Below is a small trained network, with its code and all its weights. Each question gives an input and a class and asks what happens when units are switched off, that is, made to give their printed mean instead of their output.

import numpy as np


def w(rows, s, z=0):
    codes = np.array(rows[::2]) - 128.0
    scale = np.full(codes.shape[1], s)
    scale[-1] = z or s
    return codes * scale


def f(y):
    return np.maximum(y, 0)


def log_softmax(a):
    a = a - a.max(-1, keepdims=True)
    return a - np.log(np.exp(a).sum(-1, keepdims=True))


def net(x, mask):
    res = np.array(x, float).reshape(1, 6) / 4 @ E
    y = f(res @ A[0][:, :-1].T + A[0][:, -1])
    res = res + np.where(mask, y, B[0][:, -1]) @ B[0][:, :-1]
    return log_softmax(res[-1] @ U[:, :-1].T + U[:, -1])


A, B = {}, {}
E = w([
[49,166,146,217,98,124,130,23,205],'x0',
[99,119,208,68,181,49,203,105,116],'x1',
[96,124,89,176,210,253,200,126,178],'x2',
[92,245,118,140,160,161,170,155,129],'x3',
[94,132,255,150,93,235,93,196,77],'x4',
[38,109,173,167,29,63,210,178,138],'x5',
],0.0079)
A[0] = w([
[201,70,53,71,144,59,164,116,136,209],'neuron 0',
[30,203,134,192,112,94,134,79,172,148],'neuron 1',
[7,126,166,183,49,98,161,31,203,214],'neuron 2',
[252,111,87,91,72,79,63,119,102,168],'neuron 3',
[155,113,212,51,150,203,102,199,77,254],'neuron 4',
[3,135,186,250,83,197,194,172,111,245],'neuron 5',
[255,133,3,126,133,156,43,120,133,227],'neuron 6',
[124,113,47,63,233,105,241,84,168,188],'neuron 7',
[109,97,155,81,117,13,220,140,141,235],'neuron 8',
[175,134,229,19,116,34,114,133,95,247],'neuron 9',
[107,233,61,166,184,215,144,75,180,175],'neuron 10',
[136,196,49,114,217,132,129,93,163,241],'neuron 11',
[120,85,98,199,81,168,102,145,144,189],'neuron 12',
],0.0064,0.0033)
B[0] = w([
[117,33,61,62,161,74,131,98,163,209],'neuron 0',
[139,190,76,213,70,94,113,139,118,210],'neuron 1',
[122,152,82,240,11,74,79,96,180,241],'neuron 2',
[191,30,86,41,130,80,51,168,90,198],'neuron 3',
[62,135,252,83,210,208,93,88,44,222],'neuron 4',
[25,137,182,182,83,183,131,207,219,255],'neuron 5',
[254,68,18,39,164,172,50,224,120,222],'neuron 6',
[73,111,37,149,191,132,211,62,159,224],'neuron 7',
[52,102,152,78,98,17,178,96,133,227],'neuron 8',
[142,129,207,85,122,27,130,78,22,230],'neuron 9',
[248,245,75,198,173,169,179,162,124,230],'neuron 10',
[207,165,34,126,239,158,190,115,63,213],'neuron 11',
[115,109,124,135,92,191,96,164,199,174],'neuron 12',
],0.0066,0.011)
U = w([
[228,176,96,124,212,241,157,139,124,56],'0',
[165,255,88,190,123,90,168,131,136,112],'1',
[36,140,226,113,133,234,157,235,149,248],'2',
[106,110,130,216,33,135,45,109,226,114],'3',
[114,139,210,79,54,9,161,129,79,86],'4',
[78,55,77,94,174,71,231,36,159,143],'5',
[220,30,48,29,134,108,2,191,108,70],'6',
[158,106,232,83,192,146,39,15,32,207],'7',
],0.0071,0.0017)

Each question gives the input, the list of numbers given to net, and the class t.
The units are the neurons (one row each of A and B). Each row of codes is followed by its name. A weight is (code - 128) times the scale printed after its matrix; where a second scale follows, it is the last column's (A, B and U).
mask holds one flag per neuron, in row order. A switched-off neuron (its flag False) gives its mean, the last column of its row in B, instead of its output. The means were averaged over made-up inputs and are rounded, as every weight is.
A unit's drop is (log p(t) with every unit on - log p(t) with that unit switched off) / (log p(t) with every unit on - log p(t) with every unit switched off).
The circuit of an input: a set's keep is (log p(t) with only the set's units on - log p(t) with every unit switched off) / (log p(t) with every unit on - log p(t) with every unit switched off). Starting from the 12 units with the biggest drops (on a tie, the unit counted first), units are removed one at a time, each time the one whose removal leaves the highest keep (on an exact tie, the one counted first), for as long as the keep stays at least 0.8.
units of the circuit, in order: the units of the circuit, biggest drop first
most important unit: the unit with the biggest drop
top k neurons: the k neurons with the biggest drops, biggest first
drop of u: that unit's drop, to one decimal
input [7,7,-7,-4,-3,-2], class 4: most important unit -> neuron 9
input [-4,4,-7,1,-2,0], class 4: top 4 neurons -> [neuron 9; neuron 8; neuron 6; neuron 11]
input [8,3,8,-5,-4,4], class 3: top 2 neurons -> [neuron 2; neuron 5]
input [3,7,2,1,0,5], class 3: units of the circuit, in order -> [neuron 2; neuron 5]
input [-5,3,-5,-3,-8,3], class 5: top 3 neurons -> [neuron 8; neuron 7; neuron 0]
input [-8,8,-6,-1,-5,0], class 5: top 3 neurons -> [neuron 0; neuron 7; neuron 8]
input [8,7,-3,3,-5,5], class 3: top 2 neurons -> [neuron 2; neuron 1]
input [0,1,8,5,-7,0], class 0: top 2 neurons -> [neuron 10; neuron 11]
input [-8,-2,1,7,-8,4], class 5: top 2 neurons -> [neuron 7; neuron 8]
input [6,-4,2,-2,-8,-8], class 0: top 3 neurons -> [neuron 10; neuron 11; neuron 7]
input [4,2,3,4,-8,-6], class 0: drop of neuron 10 -> 0.1
input [4,2,4,-5,-2,-5], class 0: drop of neuron 8 -> 0.2
input [0,0,4,-4,2,4], class 3: drop of neuron 4 -> 0.4
input [6,5,1,-4,8,5], class 3: units of the circuit, in order -> [neuron 2]
